Domig: [-2.21 -3.02 -7.43 -6.83 -8.31]
loveg: [-8.97 -1.18  2.21  0.13 -8.30]
Faz: [-1.18 -2.44 -5.65 -5.10  1.62]
kide: [-1.18 -2.44 -1.17 -5.10  1.05]
mifav: [-1.18 -2.44 -5.65 -6.83  1.05]
nadan: [-8.30  3.36 -2.21  0.17  0.30]
common Domig nadan: 
[-2.21]
common mifav loveg: 
[-1.18]
common nadan loveg: 
[-8.30]

rab: [ 0.63 -0.20  1.18  0.22 -0.88  0.01]
vufur: [ 0.07 -1.46 -0.22  0.28  0.80  0.03]
toti: [ 1.71 -8.24 -0.61 -0.30 -1.52  0.63]
Bez: [ 0.67 -0.10 -0.18  0.37 -1.62 -0.20]
gat: [-0.77  0.68  0.63 -0.20  1.18  0.24]
vagop: [ 0.19 -0.44 -0.10  0.64  1.34  0.28]
gepal: [-0.24 -0.88 -0.16 -0.21  1.80  0.13]
perm: [ 1.18  0.24 -0.77  0.68  0.63 -0.20]
gat
back: [ 0.24  1.18 -0.20  0.63]
gat
common gat toti: 
[0.63]

visiz: [ 1.52 -5.84  2.29  2.35 -2.22 -1.97 -3.32 -3.06 -2.57 -1.96 -0.11 -0.91
 -1.54 -3.47  0.02  1.12  3.25  1.90  4.81  1.47  1.04 -0.48]
Vute: [ 2.03  5.14  1.17  0.53 -8.13 -1.97 -1.70  5.28  0.90 -0.22 -9.38  1.63
 -4.66  1.45 -5.96 -7.87 -1.03 -9.27 -0.06  0.18  0.20 -7.88]
Kema: [ 1.85  1.26 -0.79 -0.42 -2.33 -2.38  1.52 -0.21  1.86 -1.23 -0.54 -0.89
 -1.54  0.74 -3.74 -0.46 -0.49  1.41 -1.20  3.24  1.40 -1.75]
peki: [ 3.50 -3.36  2.00  2.07  0.19 -6.86  1.36 -2.24  0.58  0.43  1.10 -1.66
  1.33  0.66 -4.80  1.64 -0.32  3.43  3.71  2.58  2.77  1.53]
mis: [ 0.90  5.14  0.20 -0.06 -9.27 -8.13  0.53  2.03 -7.88 -4.66 -1.70  1.63
 -9.38 -0.22  0.18 -1.03  5.28 -1.97 -7.87  1.45  1.17 -5.97]
Vodop: [-6.86  2.75  1.56  0.28  0.11 -0.18  1.32  0.88 -0.15 -0.46  0.34  0.11
  0.68  2.46  1.85  0.35  1.61 -1.84  2.01 -5.07 -4.94  1.24]
q: [ 1.85  1.26 -0.79 -0.42 -2.33 -2.38  1.52 -0.21  1.86 -1.23 -0.54 -0.89
 -1.54  0.74 -3.74 -0.46 -0.49  1.41 -1.20  3.24  1.40 -1.75]
Kema
common Vodop peki: 
[-6.86]
back: [3.25 1.12]
visiz
back: [ 0.66  1.33 -1.66  1.10  0.43  0.58]
peki
q: [ 2.03  5.14  1.17  0.53 -8.13 -1.97 -1.70  5.28  0.90 -0.22 -9.38  1.63
 -4.66  1.45 -5.96 -7.87 -1.03 -9.27 -0.06  0.18  0.20 -7.88]
Vute
common visiz Vute: 
[-1.97]
perm: [-9.38 -9.27 -8.13 -7.88 -7.87 -5.97 -4.66 -1.97 -1.70 -1.03 -0.22 -0.06
  0.18  0.20  0.53  0.90  1.17  1.45  1.63  2.03  5.14  5.28]
mis

